Here is a tiny trained network, its code and every weight. The questions are about switching its units off for an input and a class, where a switched-off unit gives its printed mean instead of its output.

import numpy as np


def w(rows, s, z=0):
    codes = np.array(rows[::2]) - 128.0
    scale = np.full(codes.shape[1], s)
    scale[-1] = z or s
    return codes * scale


def f(y):
    return y / 2 * (1 + np.tanh(0.7978845608 * (y + 0.044715 * y**3)))


def log_softmax(a):
    a = a - a.max(-1, keepdims=True)
    return a - np.log(np.exp(a).sum(-1, keepdims=True))


def net(x, mask):
    res = np.array(x, float).reshape(1, 5) / 4 @ E
    y = f(res @ A[0][:, :-1].T + A[0][:, -1])
    res = res + np.where(mask, y, B[0][:, -1]) @ B[0][:, :-1]
    return log_softmax(res[-1] @ U[:, :-1].T + U[:, -1])


A, B = {}, {}
E = w([
[170,50,94,206,41,27,211,111,156,120,136,118],'x0',
[171,141,34,92,81,106,189,206,129,81,191,177],'x1',
[178,165,130,200,131,182,160,70,2,103,186,170],'x2',
[179,112,144,122,101,152,109,189,206,145,43,166],'x3',
[85,220,162,144,117,96,175,125,153,38,103,153],'x4',
],0.0086)
A[0] = w([
[6,177,185,68,136,38,148,162,209,71,49,61,132],'n0',
[123,174,188,200,99,66,150,59,88,53,138,150,197],'n1',
[54,85,202,120,184,144,66,33,123,185,104,23,198],'n2',
[58,126,183,125,163,161,78,84,86,148,176,56,142],'n3',
[170,94,29,88,70,78,118,197,191,132,160,112,253],'n4',
[97,117,130,2,176,166,36,215,182,187,87,119,134],'n5',
],0.0054)
B[0] = w([
[84,143,140,104,183,189,116,103,185,2,74,89,227],'n0',
[94,124,85,134,135,159,173,93,96,83,159,169,220],'n1',
[205,81,226,102,191,67,184,141,126,128,67,112,254],'n2',
[182,102,166,85,140,54,176,108,128,132,87,101,198],'n3',
[185,94,124,151,153,121,197,36,114,85,138,119,233],'n4',
[118,190,58,134,130,171,129,163,96,135,171,220,235],'n5',
],0.0086,0.0089)
U = w([
[162,113,164,95,132,79,103,224,107,252,93,163,42],'0',
[60,169,165,134,50,62,56,173,141,152,182,86,3],'1',
[171,64,176,101,157,91,157,91,133,91,81,29,204],'2',
[176,26,54,179,22,34,164,116,121,142,181,124,87],'3',
[44,168,123,148,46,98,1,184,174,193,186,25,2],'4',
[10,178,107,134,23,83,6,154,157,211,160,7,6],'5',
[81,242,62,121,148,201,139,111,12,79,245,206,216],'6',
[61,190,115,139,111,231,69,158,200,82,76,149,99],'7',
],0.0062,0.0041)

Each question gives the input, the list of numbers given to net, and the class t.
The units are the neurons (one row each of A and B). Each row of codes is followed by its name. A weight is (code - 128) times the scale printed after its matrix; where a second scale follows, it is the last column's (A, B and U).
mask holds one flag per neuron, in row order. A switched-off neuron (its flag False) gives its mean, the last column of its row in B, instead of its output. The means were averaged over made-up inputs and are rounded, as every weight is.
A unit's drop is (log p(t) with every unit on - log p(t) with that unit switched off) / (log p(t) with every unit on - log p(t) with every unit switched off).
The circuit of an input: a set's keep is (log p(t) with only the set's units on - log p(t) with every unit switched off) / (log p(t) with every unit on - log p(t) with every unit switched off). Starting from all 6 units, units are removed one at a time, each time the one whose removal leaves the highest keep (on an exact tie, the one counted first), for as long as the keep stays at least 0.8.
circuit, biggest first: the units of the circuit, biggest drop first
unit that matters most: the unit with the biggest drop
k most important neurons: the k neurons with the biggest drops, biggest first
drop of u: that unit's drop, to one decimal
input [-1,1,-2,8,-6], class 6: 4 most important neurons : [n5, n2, n3, n4]
input [1,2,-3,-4,8], class 7: unit that matters most : n0
input [-2,-2,5,3,-1], class 0: circuit, biggest first : [n0, n4]
input [-3,-6,-2,6,-2], class 0: circuit, biggest first : [n5, n2, n4]
input [-4,-7,1,1,-3], class 0: circuit, biggest first : [n0, n4]
input [-3,0,-8,8,-6], class 7: 3 most important neurons : [n5, n0, n1]
input [-2,8,-6,6,-5], class 6: 2 most important neurons : [n5, n2]
input [0,-7,-2,3,-7], class 0: 4 most important neurons : [n5, n0, n4, n1]
input [3,0,-3,-3,5], class 7: circuit, biggest first : [n2, n0]
input [2,2,3,7,3], class 3: circuit, biggest first : [n0, n5, n2]
input [-3,-2,8,8,-5], class 0: circuit, biggest first : [n0, n1]
input [3,-2,4,8,-5], class 3: 3 most important neurons : [n0, n2, n3]
input [-1,3,-1,4,-4], class 6: 3 most important neurons : [n2, n5, n3]
input [-7,1,2,-6,-2], class 2: unit that matters most : n3
input [-7,-6,1,-2,6], class 2: 2 most important neurons : [n2, n3]
input [-3,-7,3,-6,7], class 2: drop of n2 : 0.1
input [-4,0,-4,1,-3], class 6: drop of n2 : -0.1
input [-7,-3,2,-6,-7], class 2: drop of n3 : 0.2
